Here is a tiny trained network, its code and every weight. The questions are about switching its units off for an input and a class, where a switched-off unit gives its printed mean instead of its output.

import numpy as np


def w(rows, s, z=0):
    codes = np.array(rows[::2]) - 128.0
    scale = np.full(codes.shape[1], s)
    scale[-1] = z or s
    return codes * scale


def norm(h):
    return h / np.sqrt((h * h).mean(-1, keepdims=True) + 1e-5)


def f(y):
    return y / 2 * (1 + np.tanh(0.7978845608 * (y + 0.044715 * y**3)))


def log_softmax(a):
    a = a - a.max(-1, keepdims=True)
    return a - np.log(np.exp(a).sum(-1, keepdims=True))


def net(x, mask):
    res = np.array(x, float).reshape(1, 7) / 4 @ E
    u = 0
    for l in range(4):
        y = f(norm(res) @ A[l][:, :-1].T + A[l][:, -1])
        res = res + np.where(mask[u : u + 8], y, B[l][:, -1]) @ B[l][:, :-1]
        u += 8
    return log_softmax(norm(res)[-1] @ U[:, :-1].T + U[:, -1])


A, B = {}, {}
E = w([
[108,103,102,124,124,129,120,123,113],'x0',
[88,208,76,149,231,180,123,123,92],'x1',
[135,147,162,128,125,118,131,123,129],'x2',
[116,182,103,186,125,71,169,51,255],'x3',
[145,138,127,139,131,145,133,138,141],'x4',
[139,144,150,131,123,130,137,126,129],'x5',
[201,105,93,140,188,55,129,52,76],'x6',
],0.0085)
A[0] = w([
[223,152,117,90,49,134,104,106,218,193],'L0N0',
[210,37,131,51,98,73,141,225,103,80],'L0N1',
[113,133,221,139,101,95,88,217,128,146],'L0N2',
[186,2,57,192,135,163,88,15,181,131],'L0N3',
[117,153,155,136,136,156,249,117,177,133],'L0N4',
[107,30,100,61,11,68,218,73,157,112],'L0N5',
[43,173,176,221,66,204,161,195,194,56],'L0N6',
[110,185,60,170,189,57,155,157,88,3],'L0N7',
],0.0048,0.0015)
B[0] = w([
[108,84,98,101,72,3,108,120,96,208],'L0N0',
[80,59,172,221,161,179,221,103,124,229],'L0N1',
[147,87,21,139,152,223,103,134,166,194],'L0N2',
[141,162,203,125,131,76,118,110,138,206],'L0N3',
[114,100,98,131,97,185,74,83,105,175],'L0N4',
[198,163,100,99,121,76,121,174,167,246],'L0N5',
[119,129,93,100,143,107,205,131,128,255],'L0N6',
[151,166,90,201,52,119,113,128,112,161],'L0N7',
],0.0074,0.0034)
A[1] = w([
[57,110,95,166,141,194,68,1,97,242],'L1N0',
[150,167,105,85,190,107,180,118,88,132],'L1N1',
[71,98,73,127,73,173,140,180,82,194],'L1N2',
[175,101,138,182,123,124,55,61,96,213],'L1N3',
[39,135,121,177,101,112,101,109,243,6],'L1N4',
[117,218,169,43,143,124,85,219,44,16],'L1N5',
[185,115,125,124,180,83,106,150,41,151],'L1N6',
[176,82,125,115,134,183,117,53,204,68],'L1N7',
],0.0072,0.0017)
B[1] = w([
[139,176,109,155,129,121,88,201,145,207],'L1N0',
[136,131,143,148,165,154,2,177,129,168],'L1N1',
[176,149,158,133,151,96,83,114,175,253],'L1N2',
[186,112,130,147,214,155,211,34,146,195],'L1N3',
[151,163,90,95,81,121,148,148,35,219],'L1N4',
[133,128,94,146,135,154,78,201,143,183],'L1N5',
[221,159,111,89,62,206,171,94,95,203],'L1N6',
[118,94,133,160,104,125,120,181,106,133],'L1N7',
],0.0093,0.0046)
A[2] = w([
[136,181,94,137,181,108,187,104,172,83],'L2N0',
[153,3,196,102,67,155,138,172,170,121],'L2N1',
[19,121,74,198,159,77,156,131,162,125],'L2N2',
[31,210,60,140,116,168,99,185,118,62],'L2N3',
[153,83,119,150,115,101,190,36,93,254],'L2N4',
[66,89,126,111,23,45,106,195,152,48],'L2N5',
[125,154,135,182,206,2,138,55,126,37],'L2N6',
[110,79,75,129,161,225,121,87,79,88],'L2N7',
],0.0077,0.0023)
B[2] = w([
[57,168,183,151,98,147,45,122,107,183],'L2N0',
[20,164,66,163,224,173,73,8,55,250],'L2N1',
[131,137,130,50,82,250,156,79,61,155],'L2N2',
[54,110,172,110,171,51,181,120,108,243],'L2N3',
[108,101,58,110,141,98,150,255,137,254],'L2N4',
[171,135,244,121,79,227,108,105,148,212],'L2N5',
[64,60,116,139,126,134,76,78,229,224],'L2N6',
[142,214,137,160,61,52,172,207,123,168],'L2N7',
],0.0074,0.0056)
A[3] = w([
[117,107,175,96,103,170,151,182,163,237],'L3N0',
[161,101,141,101,8,156,124,137,136,8],'L3N1',
[105,143,152,164,160,175,94,75,139,158],'L3N2',
[81,119,158,115,132,172,106,200,111,67],'L3N3',
[136,222,146,105,137,128,108,159,95,173],'L3N4',
[97,170,199,81,87,109,120,112,113,81],'L3N5',
[96,170,98,161,174,107,82,162,150,144],'L3N6',
[140,56,139,141,154,111,218,172,81,12],'L3N7',
],0.011,0.0019)
B[3] = w([
[157,82,138,194,174,162,56,144,144,189],'L3N0',
[184,95,146,168,112,128,134,192,107,199],'L3N1',
[133,137,1,142,116,146,82,114,69,220],'L3N2',
[109,112,183,123,117,93,109,27,197,215],'L3N3',
[126,128,104,59,127,66,169,147,175,235],'L3N4',
[94,163,116,144,75,177,166,168,33,180],'L3N5',
[152,81,206,138,94,184,126,111,96,254],'L3N6',
[64,111,176,150,191,173,218,127,127,170],'L3N7',
],0.011,0.0062)
U = w([
[85,131,37,188,143,191,10,47,79,250],'0',
[170,95,145,190,20,181,127,212,83,150],'1',
[102,119,232,60,182,137,58,143,192,101],'2',
[5,220,121,74,67,136,177,129,67,42],'3',
[107,72,120,154,208,164,243,117,84,168],'4',
[143,75,87,132,86,21,141,89,216,119],'5',
[241,212,84,68,170,118,130,192,61,24],'6',
],0.015,0.0016)

Each question gives the input, the list of numbers given to net, and the class t.
The units are the neurons (one row each of A and B). Each row of codes is followed by its name. A weight is (code - 128) times the scale printed after its matrix; where a second scale follows, it is the last column's (A, B and U).
mask holds one flag per neuron, layer by layer. A switched-off neuron (its flag False) gives its mean, the last column of its row in B, instead of its output. The means were averaged over made-up inputs and are rounded, as every weight is.
A unit's drop is (log p(t) with every unit on - log p(t) with that unit switched off) / (log p(t) with every unit on - log p(t) with every unit switched off).
The circuit of an input: a set's keep is (log p(t) with only the set's units on - log p(t) with every unit switched off) / (log p(t) with every unit on - log p(t) with every unit switched off). Starting from the 12 units with the biggest drops (on a tie, the unit counted first), units are removed one at a time, each time the one whose removal leaves the highest keep (on an exact tie, the one counted first), for as long as the keep stays at least 0.8.
circuit, biggest first: the units of the circuit, biggest drop first
most important unit: the unit with the biggest drop
top k neurons: the k neurons with the biggest drops, biggest first
k most important neurons of layer l: the k neurons of layer l with the biggest drops, biggest first
drop when u is switched off: that unit's drop, to one decimal
input [-5,-8,8,-4,-5,-1,-8], class 0: most important unit => L2N1
input [8,0,-5,-6,-4,0,3], class 4: 2 most important neurons of layer 1 => [L1N3; L1N4]
input [5,-6,-7,8,-1,1,0], class 1: top 4 neurons => [L2N5; L3N1; L1N2; L1N4]
input [-1,7,4,4,-5,0,0], class 3: top 4 neurons => [L2N3; L1N2; L2N1; L3N4]
input [4,2,-8,0,-5,4,-8], class 2: top 3 neurons => [L3N0; L2N1; L1N2]
input [-4,-1,7,-7,0,-4,-7], class 0: top 2 neurons => [L2N1; L3N2]
input [7,-5,6,-3,-6,-3,1], class 4: circuit, biggest first => [L0N1; L3N7]
input [2,4,-6,1,7,-1,-7], class 3: 2 most important neurons of layer 2 => [L2N3; L2N4]
input [0,1,7,0,-8,-2,6], class 6: top 2 neurons => [L1N6; L1N1]
input [6,0,-6,1,8,-4,-5], class 1: 2 most important neurons of layer 3 => [L3N5; L3N0]
input [6,2,-8,1,-3,2,-6], class 3: 2 most important neurons of layer 2 => [L2N3; L2N4]
input [-3,3,3,7,-1,5,0], class 3: top 3 neurons => [L1N4; L2N1; L1N2]
input [-2,-7,7,0,3,-8,6], class 4: 2 most important neurons of layer 1 => [L1N2; L1N6]
input [4,0,-3,-3,-4,6,-4], class 0: top 2 neurons => [L1N2; L3N2]
input [-3,-2,6,-7,-7,-4,7], class 4: top neuron => [L3N7]
input [0,8,-5,7,6,8,0], class 3: 3 most important neurons of layer 2 => [L2N3; L2N1; L2N2]
input [0,-2,7,-6,-1,-1,2], class 4: drop when L0N1 is switched off => 1.2
input [-2,-7,0,0,1,1,2], class 4: drop when L2N4 is switched off => 0.3
input [6,0,-6,4,0,-7,-1], class 1: top 2 neurons => [L2N1; L2N5]
input [5,-1,-5,3,3,1,1], class 5: most important unit => L0N3
input [3,7,6,0,3,-5,-3], class 2: drop when L3N3 is switched off => 0.1
input [4,-1,-3,-6,-5,3,-8], class 0: top 2 neurons => [L2N1; L3N2]
